Below is a small trained network, with its code and all its weights. Each question gives an input and a class and asks what happens when units are switched off, that is, made to give their printed mean instead of their output.

import numpy as np


def w(rows, s, z=0):
    codes = np.array(rows[::2]) - 128.0
    scale = np.full(codes.shape[1], s)
    scale[-1] = z or s
    return codes * scale


def norm(h):
    return h / np.sqrt((h * h).mean(-1, keepdims=True) + 1e-5)


def f(y):
    return np.maximum(y, 0)


def log_softmax(a):
    a = a - a.max(-1, keepdims=True)
    return a - np.log(np.exp(a).sum(-1, keepdims=True))


def net(x, mask):
    res = np.array(x, float).reshape(1, 2) / 4 @ E
    u = 0
    for l in range(2):
        y = f(norm(res) @ A[l][:, :-1].T + A[l][:, -1])
        res = res + np.where(mask[u : u + 10], y, B[l][:, -1]) @ B[l][:, :-1]
        u += 10
    return log_softmax(norm(res)[-1] @ U[:, :-1].T + U[:, -1])


A, B = {}, {}
E = w([
[212,148,112,201,128,104,192,66,176],'x0',
[3,126,154,235,159,17,51,209,188],'x1',
],0.0063)
A[0] = w([
[149,153,187,172,175,100,101,190,141,149],'L0N1',
[140,129,205,127,135,237,194,53,95,42],'L0N2',
[173,129,119,159,82,15,74,60,192,52],'L0N3',
[167,179,99,119,65,103,149,107,154,87],'L0N4',
[2,72,125,154,124,142,87,201,181,133],'L0N5',
[124,13,138,69,106,177,119,104,41,138],'L0N6',
[127,221,86,37,127,144,107,100,70,8],'L0N7',
[170,148,121,62,92,236,117,127,34,151],'L0N8',
[99,97,100,161,122,157,192,86,56,45],'L0N9',
[176,85,116,130,146,132,121,88,145,143],'L0N10',
],0.0061,0.0016)
B[0] = w([
[202,126,112,75,73,104,40,123,115,191],'L0N1',
[91,135,183,16,133,121,157,91,212,216],'L0N2',
[172,191,95,123,205,179,42,114,147,197],'L0N3',
[50,57,150,120,96,14,236,84,183,172],'L0N4',
[151,69,70,86,118,150,248,84,153,244],'L0N5',
[69,169,238,207,174,133,125,235,113,213],'L0N6',
[95,138,26,148,211,140,84,150,96,187],'L0N7',
[165,133,105,254,163,99,48,159,127,255],'L0N8',
[95,199,176,72,91,84,128,123,229,157],'L0N9',
[65,55,150,65,121,142,147,91,68,170],'L0N10',
],0.0051,0.0073)
A[1] = w([
[131,62,100,108,72,118,105,113,122,57],'L1N1',
[127,109,52,194,173,145,126,158,145,71],'L1N2',
[115,110,132,80,173,161,120,170,139,183],'L1N3',
[77,100,143,55,51,147,102,165,163,5],'L1N4',
[91,86,86,62,1,112,148,185,123,44],'L1N5',
[164,207,167,161,170,180,84,208,39,73],'L1N6',
[108,156,82,131,145,143,93,119,141,166],'L1N7',
[165,182,132,200,127,120,68,99,165,6],'L1N8',
[97,120,115,153,167,107,82,163,147,209],'L1N9',
[107,112,128,117,117,125,198,63,136,34],'L1N10',
],0.0082,0.0017)
B[1] = w([
[84,96,147,187,105,116,93,181,103,162],'L1N1',
[139,151,154,138,167,177,92,139,134,215],'L1N2',
[140,108,78,142,80,107,83,138,116,210],'L1N3',
[176,96,115,147,92,129,163,121,129,177],'L1N4',
[138,61,48,82,81,59,120,113,106,199],'L1N5',
[2,102,177,151,178,154,108,177,98,247],'L1N6',
[157,132,113,140,119,138,128,88,137,185],'L1N7',
[171,88,96,141,156,170,98,183,159,212],'L1N8',
[140,140,148,77,92,142,198,85,68,253],'L1N9',
[120,178,194,80,104,134,169,129,80,205],'L1N10',
],0.0096,0.0062)
U = w([
[10,138,173,141,207,191,85,196,74,189],'0',
[110,53,30,83,33,58,133,138,92,150],'1',
[141,214,206,37,120,117,221,67,132,218],'2',
[213,130,73,164,207,186,75,141,199,156],'3',
[92,225,111,154,90,85,112,135,124,1],'4',
],0.013,0.0044)

Each question gives the input, the list of numbers given to net, and the class t.
The units are the neurons (one row each of A and B). Each row of codes is followed by its name. A weight is (code - 128) times the scale printed after its matrix; where a second scale follows, it is the last column's (A, B and U).
mask holds one flag per neuron, layer by layer. A switched-off neuron (its flag False) gives its mean, the last column of its row in B, instead of its output. The means were averaged over made-up inputs and are rounded, as every weight is.
A unit's drop is (log p(t) with every unit on - log p(t) with that unit switched off) / (log p(t) with every unit on - log p(t) with every unit switched off).
unit that matters most: the unit with the biggest drop
top k neurons: the k neurons with the biggest drops, biggest first
k most important neurons of layer l: the k neurons of layer l with the biggest drops, biggest first
drop of u: that unit's drop, to one decimal
input [1,3], class 3: top 2 neurons : (L0N3; L0N2)
input [0,-8], class 0: 4 most important neurons of layer 0 : (L0N6; L0N5; L0N8; L0N7)
input [8,-1], class 2: unit that matters most : L0N8
input [0,-5], class 0: 3 most important neurons of layer 0 : (L0N6; L0N5; L0N8)
input [0,-3], class 0: top 2 neurons : (L0N6; L0N8)
input [0,3], class 1: top 2 neurons : (L0N8; L0N5)
input [-1,-8], class 0: top 3 neurons : (L0N8; L0N6; L0N5)
input [0,-6], class 0: top 3 neurons : (L0N5; L0N6; L0N8)
input [0,4], class 1: 3 most important neurons of layer 0 : (L0N8; L0N5; L0N1)
input [-1,-5], class 0: drop of L0N6 : 0.1
input [-1,-7], class 0: drop of L0N8 : 0.9
input [1,2], class 3: drop of L0N3 : 1.1
